Each row has a class, written as a number after it.
[ 202  -58   81 -235  -85  253  289  -40  -21  547  125   -8  -66 -183
  253 -291  220  335 -402  655  109 -159  -50   82  329 -127  -30 -231
  -31 -138   85  161  237 -139 -544 -325 -120   34 -322  231 -436 -102
  335] => 0
[  59   73 -140 -137   87  284  337 -115   13  200  -48  134  -36  -55
  -54  -73  -51  100 -324  129   72 -261  150  417  414  -37 -201 -357
  -58   20   -8   66   55 -102 -244   -8  -74  160 -223  304  241  129
   64] => 7
[-205  245  -78 -267 -170   68  131  -17 -131   95  -58 -115 -112   15
  -71  -65  -23  -47  -51   22 -130   24   27    5   96 -164  114  213
 -213   21   53 -224  116 -239  -51   36  -40  -73   -5   -1  -57  -78
 -234] => 7
[ 235 -159  230  212  -11  179  296  -99  171  186  136  203  -10  346
 -313  -64 -302 -292   85  -13 -200  236   30  197  110 -122 -353 -717
 -136   65  470   21  -33   37  -62 -245 -296  211   70 -161 -201   83
  265] => 7
[-368 -395 -117   91 -302  160   -9    9 -200  181   12  -31   79  294
 -186 -210  -58  288 -144  101 -206   84  -55   34 -105  -31  433  -16
 -313  -23   33 -195 -199 -288  -79 -127  -89  -75   13   -1   74   -9
   91] => 6
[-163   14  194  140   27  114  401 -321  188  164  -13   93   30  226
 -345 -164 -318  -98  -10   39  -80  -60  -68  182  143   27  -93 -299
 -281    0  127  245   62 -112  -22  -74  -86   94 -112   61  -38  160
  217] => 7
[-112   23 -114  -95 -136  164  314  160 -200 -242 -134   86   73 -174
 -101   64   63  -17 -176 -146  -42  -45  150 -223 -165  -29  195   74
 -317  -75  204 -280  116 -316 -198   -7  197   13  -22   86  184   93
 -408] => 5
[-126  257  -79 -173 -258   33  352    5 -291  -87   55  104  -56   71
  -89  -37 -159 -212   64   -3 -108   13   49  -22  -60   47  -32   92
 -197   31  118   32   33  -98   43   -4  -51  -82   -4  -75   61  -86
  -91] => 3
[ -30  216   24   49   88  106  388 -119  126  135  -41   71  -91   67
  -93  -15 -224  -55 -172  188  -10   62    0   68  114 -157 -126 -395
 -174  -22  206  -19   72   59 -176  -20 -120  184   -9  168 -125  184
  302] => 2
[-147  335  212  -68 -275  237  229 -126  -54 -181  -68  -54  -78    8
 -328  -77 -181  -52 -205  253  -51  -45 -182  187   49 -126  146 -149
 -234   37 -204   77  106 -288   56    8  -48 -166   38  159   52  199
  -84] => 5
[  78  -53  120  125   49  242  267  -60   63  223   72   63   62   70
 -208 -101 -194  -44  -78   93   -9    5  -23  286  230  -52  -86 -309
   72  -83  228  123  -33   21 -211  -36  -48  105  -23   34   32  177
  187] => 4
[-236   90 -299  -27 -101  157  212   92  -86  -94   17   84    5  135
  -59  -63   19   74  -62   54 -210 -166  128  -39  -17  -27   66   -2
 -288   29  125 -163  -10 -213 -150   23  -81   69  -23   26   91   38
 -217] => 1
[  43   61  899  241  399 -362  191 -454 -238 -259  239  185  398  331
 -458 -131 -225  -10  296  -53 -179  184  -22  226   20  186  465  183
  220  238  279 -152  117 -165 -192  112 -530  -28  333 -163  -92  524
  467] => 2
[ 143 -291  297  192  162 -112  231   32 -294  544 -121 -187 -441 -126
   98 -380 -158  108 -377  109   80 -157 -242  -18  426 -286 -624 -150
   70  -53  144  336  446  245 -301  -23 -348  238  -97  -12  151  242
  220] => 2
[ -20   57   54   69    0   71  265 -191    0   74    8   82  -27  -23
 -205  -56 -287 -157 -117  -25  -85  -26   55    5   57  -31 -152 -184
  -32   72  310   34  122  -19 -276  -32   33  231  -75  109  116  217
   48] => 4
[-112  317 -206 -173 -211 -117  101  -22 -334 -214   22  -29  -58    3
 -122  -61  -38 -153   63  -19 -236  -91   73 -154  -64   38   71  347
 -145  -45  -32  -27  -31  -49  -53  108 -303 -108  -10 -109   65   15
 -234] => 4
[ -42   76   48   41  -52  115  230 -185   93   -8   25   61   59   24
 -239  -68 -348  -59 -168   55    1  -24  -80   32   87 -128  -13 -228
 -178   33  229   16  114  -18 -132  -85   17  152   71   87   59  231
   69] => 5
[-117   17 -215 -162 -258   85  138   -4 -122   41  106   60  -22  131
   42 -105   48   60  -82   76 -164  -60  -31   10  117 -100  166  -26
 -157  -19  -10 -191   45  -94 -158    5 -168    2  -68   20  -51  -16
  107] => 3
[-180  685 -210  -93    8 -121    4  -48  117 -130   12    1  -29  369
 -155   94 -164 -237  -70  323 -193 -132  102  180   14   91  120  362
 -150   80  493  -66  -56 -127 -154  113 -401 -441  192    4 -167 -196
 -433] => 0
[-206 -175 -271  -84 -265  -59   55   66  -85  146   41   -4   35 -177
   69 -122  -74  114   60 -174 -218  -65   88  -12  194  -17 -167   85
 -141   -1   59  -93    7   26 -198   30   19  -55  -82  -43   -3 -169
  -50] => 7
[ 170  148   72  387 -208  347  226  -27    9  149  -51  114  -58 -286
 -288 -180 -258 -300   26  177   48  -36 -266   58    8  -69 -122 -243
  170   25  258   79  103   85 -192    9  -17  327   78   63  155  493
  301] => 4
[-254  387 -478 -286 -344 -122  345 -100 -131 -316   91  118  131  -11
 -158  174 -224 -132  -31 -217 -336 -329  116 -108  -13   18  281  255
 -634  191   45 -128   10 -110 -214  276 -195   20  118   27  127  231
  -90] => 6
[-124  253 -310 -205 -203   97  120  166 -284  156  -42    7   10  -36
   57  -64   53   38   62  179 -177  -78   59  -51   -6 -126   88   76
  -57  132  -34 -237   67  -78 -120   78 -106  -75   -8  -21    1  124
 -205] => 2
[  82 -385 -511  373 -167  250  117  289  -10  228 -220   83   70 -221
  -94  453  277 -162  -62   60   58 -136   43  -87 -146 -193 -224  154
 -320 -105  427 -270 -361   59   34  155 -100  211  -75  236   86   13
  148] => 5
[-138  -35  -99  219   29  106  201 -119  495  -72  226  182  101  444
 -208   72 -453   83 -212   38  -91  -86  164  283  181  -37  -54 -494
   11  123  221  -18 -104  -46 -269  -94   53  124   39  147 -152  -57
  -65] => 0
[ 339  -71   17   -9 -390  205  -65  150 -275  118 -265  221 -132 -295
  156   25  163   63 -151  120   15  -81  -61  129  112  -83  -35  -49
  167   92 -592 -441  468 -223 -235  161   22  -39 -148   40  180  387
 -103] => 0
[ -86   -2  -75 -158 -214   77  331   58 -264  162   81   37   12  197
  213 -254   33  171   74  203  -19   79 -101 -150    0   35  -13   40
  207  -23 -243 -299   56  152 -194  -58 -356   54 -152   56  -93  -24
  281] => 3
[-419   96 -233  -49 -180  123  353  150 -115 -116   81   73  106  411
  -94   13  -74  117  -16   32 -179 -137   27  197  -21 -133  129   81
 -229    0   53  -49  -36 -151   -2  -11  -78    2  -21  -84  -95    1
 -234] => 5
[  56   68  -41  316 -161  167  330 -152  198   74  -41  206   26   -7
 -163  -50 -279  -57 -162  107  -37 -243  -71  163  105   96 -380 -180
  -90  -68  482  142   63  -10 -356  -37  -35  -97  -32  185  205  186
  180] => 1
[  66  -16  308  153 -273  120  208 -120  170  153   -2   95   82  305
 -208  -51 -323   15 -150  242 -230   25 -296  220 -125  -35   -1  -59
  106  111   -8   15  171  151 -205  -80 -217 -193   27  -51   -4  425
   15] => 3
[ -58   88  133  140   54   93  184 -231  195  108  -92  105   -3  282
 -126  -91 -280   22  -91  243  -31  -35 -117  188  157 -113  133 -291
 -176   30   96    9  174  -82 -185   13 -149    2   90   79 -133  319
  300] => 2
[-161   23 -238 -295 -188 -164   88   88  -55   72  238 -104  -52 -100
  -20  -84   14   31 -234 -106 -129   42 -100  -18  -21  -60   87  226
   22   -4   10 -307   91   -7 -206  -81 -193 -121 -119    0 -354 -278
   69] => 3
[ 361 -149   45   11 -321  218  356 -192   57 -199 -271   44 -100  382
 -338  112   -7 -298 -178  495 -163   34 -152   33 -269   23  134  252
 -144   63   97  136  -45  -18 -175   43 -535 -446  130  208 -108  317
  -18] => 3
[  47 -308  114  276 -153  360  197   -7  127 -357   29  135  227  432
 -310  -89 -343  -62  -93  165  -61  -58  -33 -131 -124 -141  284 -432
 -335  116  107  165 -202  -47  -79 -155  -43  217   43  227   16  331
   15] => 5
[-177    1 -220  -43  -81   19  255  181  -80   13  169   41   62   75
  -37 -158  112   25  -41  -63 -246   71   15  101   72   52    0   64
  -61  -19  108 -252  -13  -71 -159   75 -191   48  -39  -86  -20 -122
   51] => 5
[  61  -16  -82  -74 -225  381  162   71 -172 -132 -135  185 -116  634
   51  -99 -166 -160  109  -21   31  -51   55  284  146 -180 -346 -489
  -35 -104 -173  -31   38 -241  206 -196 -120 -300 -139   29  181  -22
 -129] => 3
[ 355 -125  329  -26  168  565  300  140 -257  157  -15  -57  -41 -148
 -717 -548 -228  533 -554  303  211   62 -378  395  246  162 -141 -436
 -581 -530 -227  171 -157  178  249 -291  -89  489 -386  170  188   61
  746] => 6
[-112  -60  169  216 -218   81  263 -435  442   58   63  274   41  745
   23 -167 -419  -21 -263  158  -73  -54   14  322  218 -101  -67 -698
 -221  -62  259  227  222   58  -75 -101 -128 -131   72   79    7   58
  -44] => 5
[  56   50   44   76   26  130  172 -229   55   83  -41  106   -4  126
 -169 -129 -209  -36   -1  199  -45 -161   98  235  179  -84 -139 -264
  -63   63  212   61   41  -41  -91   38  -52   13   41  183  -18  248
   47] => 1
[ -83  248  160  325   77  218  170  -51  313  -31  -67   29    6  169
 -383  -78 -357 -143   -1   46 -163  117 -198   44    0 -100  -35 -258
 -189  -12  317  132   51 -108 -141 -115  -82    6  149 -119   87  360
   26] => 7
[-182  -38 -603 -191 -226   91  -55   52 -238  330   10   83   39 -306
  185   76  181  156  -76  256   23 -156   57   12   65  -55  116  -93
 -405 -170   59 -355 -239   68   12 -154 -410  201   16  -13 -142 -253
  308] => 0
[-212    7 -435  -79 -191  140  126  137 -248   18  -14   50  -42   99
  -93  -49   74   46  -53   79 -148 -120  110  -21  -17  -77  187   68
 -262  -23   81  -77 -119 -206  -62   23 -100   -9  -12  -40   81   51
 -168] => 6
[ 265 -206   33   56 -203  341  323  127 -120  335  -81   17   52 -647
 -203 -253  248 -496 -104  131   77   93 -241  -23  -30 -111   37 -288
  -71 -210  338 -162  -63   25 -138  -24 -140   58 -185  294 -256  253
  494] => 5
[ 134   55 -510  256   79  217  297  -91  234 -155 -117  367   75  136
 -234 -124 -287   64 -188  231   64 -134  142   75   46  128 -421 -364
  -41   67  236   44 -125  191    3   63 -131  -89  108  219  403  278
   87] => 7
[-209  163 -289 -205 -326  230  279  457 -405  -87   80   65   49  168
  129  -43  104   71  -84  129   -9   78 -103 -151  -30 -187  262  136
  -66  101  -72  -72    6 -234 -126    3  -92 -307   45 -145   -1   27
 -128] => 7
[-204  144 -295    1 -296   70  216   30 -143  -58   59  123  -47  140
  -62 -121  -35  -38   48   52 -227  -75    9   41   14  -89  -13  129
  -63  -14   99 -134  121 -160 -157  -15 -168  -99  -50  -70  -27   30
 -111] => 3
[  31  -53   22  150 -111  296  341  -89  156  137   -2  106  -44  277
 -250  -97 -296   10 -257  174  -42  -10  -78  163   87 -115  -97 -161
   -5   20  316  -56   78   20 -201  -43   73  148  -42  177  129  192
   25] => 3
[-121  -73  173  -88 -247  147  228 -202  185   37  -35   68  142    9
 -144   36 -151 -120 -154  132 -143 -159 -267  -72  -84 -123  169  -67
 -285   54  301  -45  159  -94 -239 -139   -4 -106  -34   92 -199  310
  196] => 2
[  50   56  113    6    2  182  301 -134   69  156   -2  -36  -24   51
 -289   17 -247 -176 -158  111  -60  -27 -142   87  117  -82  -49  -59
 -101   20  303  156   71    3 -262  -19  -88  129    1   38   18  244
  129] => 4
[ -47  136   -4   36 -151  158  301 -204  -78   89  -35  185  -62   83
 -178  -76 -275  -84 -113  244   40 -118  -34  177  118  -27  -62 -257
  -91   81  222   72  114  -68 -189  -50 -142   62   32  112   41  266
  190] => 6
[-152 -172  335   22  131   33   81  -65 -261  564 -227   17 -306  307
  106 -169 -172 -206 -273  312   -4 -157   49  102   26 -220  -27 -345
    9  188   89  -81  116 -173  -68  -83 -131   70 -209  150   -8  273
 -142] => 3
[  85   40   58   70 -133  202  268 -192   66   82   26  155   89   81
 -184  -68 -138  -77  -70  188  -70  -55  -20  141   98  -58   47 -289
  -54   64  171  -13   90  -31 -209  -37 -128  112    6  152  -37  271
  108] => 0
[-105  103 -175 -152 -208   93  240   71 -240    3    1   31   89  179
   59    0   89  -30  184   73  -85  -24    9  146   77   45  -68  142
   -8   54   34   33   32 -122  -87   30 -180 -222   15  -52   62  -85
  -63] => 5
[-157  -26  -34 -174 -171  -30    5 -136 -200  -88  154   68  -10 -118
   70  -72   63  -97 -178 -202    2 -249    0  -19  144   32   32  107
 -101  -61  145 -103   78 -122   27  -10 -134   14   18  -57  324 -130
 -128] => 1
[  62 -241  821  254 -378   29  539 -129 -183  360 -234   25 -231 -534
  -98 -163 -178 -706 -161  394  557  231 -214  137   96  -47 -458   31
  431 -214   19  382  530  151 -135  -52 -573 -703 -227  276 -567 -170
 -125] => 6
[ 116  253   74  -86   16   12  214 -210   95   32  112  128  103  -50
 -126  -10 -183  -63 -222   79  -48  -52  -46  198  205  -29   57 -223
  -69   71   95   58  161  -36 -250   32 -155 -100   34   82   53  249
  222] => 2
[-307 -231  249   56  414    3  359 -124  277  380 -107 -231  -93   31
  -84 -326 -365  116 -210   -9   67  114   75 -185  285   67 -333 -333
 -279  -72  314 -241   40  -16 -168   26   77  156   14  283   76 -247
  148] => 5
[  50  178 -228  -96 -241   29   17   32 -251   23  -60  123   48  -44
   -2 -127   65   27   47  186 -191  -96   72   49 -140   69  174  131
 -112   32   66 -120    8  -80  -42   16  -94 -141   51  -55   51  117
 -103] => 2
[ 150  129   66   86  -89  218  401  -85  -65  169   -4  114   -7  173
 -185  -12 -186 -136  -98   78  -78   14   31  128   60  -23 -194 -323
    3   95  194  -28   32   67 -143   98 -108  198  -10  129  250  263
   90] => 4
[ -34  106 -662  161 -501 -148  165  -24 -183  -84   47  210  -25   66
 -127  174  -93   61  -70 -190 -106 -359  370  255  168 -173 -278   75
  -96  141  232    1   57  -79 -159  234  -93 -183  -42  224   36 -149
 -418] => 7
[ 134   34  212  -93 -342  136  -39 -320  269 -209  219  -15   71  -62
 -248   -1 -299 -163 -247  -98  -60 -308 -354  226  285 -143 -144  105
  164  -22  342   15  245    7 -329 -163 -164 -100   66   28   63  153
   88] => 4
[-228    0 -174  150 -136  281   35  279  120   65  173   -7  157   34
 -105   -1  135   -8   28  100 -161  183 -176  -18   35 -139  180    8
  -40   49   -2 -278  -29 -147  -43   31 -221  -31  121 -158  -12  -19
   -6] => 0
[  16 -260 -518   54  -25  181  -65  262   98   67  181  174   98 -224
  -66 -295   90  404 -232   62 -178   59  110  214   20  118  -69 -138
  -81  -15  105 -482  -37   92  -88  -29    0  229   61  -39   37 -155
  126] => 1
[  51 -277 -439  -13   97 -251  -58   90 -292  736  -21  -38  134   42
 -575  -85 -234  269 -742 -310  -68 -215  143  -72 -132 -130   68 -132
 -716  115  710 -492  134 -175  -20   42  213  -15 -154  140  193   -7
 -422] => 5
[ 162    3  226  221  -71  190  160  -47  -20  -48   80  161   37  -30
  -39 -109 -112  -41  -54  168   36  -51 -109  148  -10   62  -55  -84
  201  -10  275   18  -27  198 -133 -107 -162  274   52   98  185  193
  253] => 3
[ 144  137  110  115 -101  199  219  -41   25   84   88  214  119   18
  -85   98 -258 -103 -128  171   42  -60  -35  134   84 -137   36 -319
   91  143  166   11  105   55 -316  -72  -98  122  -23  128   45  346
   84] => 3
[  30   45  116  211 -234  135  155 -289  182   44  122   73   18  136
 -420  -34 -322 -155 -185   69 -189  -26 -127  114   18  -73  -99 -148
 -173   47  239  141   45  -38  -32  -32  -59   90    3   20  136  183
   92] => 4
[  62  124   41  275  -11  143  141  -64   93  -22  -10  161   27  123
 -131 -115 -151 -107  -93  175   -1 -106  -91  180    5  -13  -27 -287
   37  -18  212    1  -12  -61 -169  -92 -175  101    0  112   28  270
  207] => 5
[ 185    4  117   63  159   59  192  -76  116  127    8   -5   83  170
 -311   -1 -280  147 -126   -5  -70  -41    3  212   77   -2  -78 -497
 -316  -21  140  -28 -106  -51 -124 -128 -164   18   36  121  -94  105
  336] => 2
[  67   55  -41  353  142 -108  278  -20  351  117  -10   74  181 -106
 -331  188 -121    1 -156 -181 -198  -31  -86  306   59   75    1 -122
 -391 -156  274  298  -52  -60 -431   35 -238 -224  -53   10 -171  233
  382] => 7
[-245   -7 -305 -128 -288  142  152  172 -396  -32   33   77 -103 -219
  -25 -230  167  -29 -256  176 -164   65   55  214  -65   58    6  326
   77   55   13 -204   29 -162  -27   60 -176 -139  -31   -3  190 -125
 -114] => 4
[ -29  134  115   77   35   52  235 -189  174   75   -3   96   18  102
 -315  -62 -286 -106 -190   99 -152    1   -9  236   16   17   38 -182
 -118   35  191  120   97   36 -106    1   -2   70    4   37  -27  257
 -100] => 0
[  64  -20  101   79 -118  144  196 -160   84  105  -47   81   95   33
 -209  -37 -199   -7 -201  157  -67  -73  -64   64   32  -87   14 -230
 -250   13  217  155   45  -77 -256 -177 -185 -117  -51  126  -23  242
   81] => 7
[-326 -227 -427 -122 -230   74   36  512  202 -180  137   67   80  243
  173  164   92  142 -415 -132 -355 -165   11  165  -30   39  295    6
 -100 -142   23   83 -305  -73 -459  -62  225 -294 -275  -79 -201 -168
 -331] => 0
[ -64   78   32  123  -76   63  360 -162  140  102   83   55   97   41
 -154  -50 -210 -134   11   33  -37  -66 -136   22  213 -118 -122 -371
 -117  -56  212  166   28   -4 -217   -5 -161  -60   32   58  -80  229
  294] => 5
[-208  -81 -291 -125 -308  103  388   65  -70  213  -21  -51   -1 -318
   39  -10  243  148  -78   93 -208 -146   49   56  142   25 -151  258
 -249 -213  159 -107  -12  -73 -276  143  -80 -170 -112   87  -90 -193
   97] => 4
[ 144  205  212   94  271  119  244 -158  393 -123  -22  -17 -149   22
 -455  -71 -506  -92 -388  -89   53  -90 -198  260  218 -149   42 -394
 -421 -261  175  198  188 -122 -169 -174  -65   56  118  -13 -121  275
  186] => 3
[-158   67 -374   65 -207  116  184  275 -182   29  173  135  156 -134
   74   67  166  -51   98 -161 -191  -11   58   26  -38   37   87    2
  -86   45   15 -106  -70 -179 -175   78 -106   27   10 -171  156    0
   92] => 4
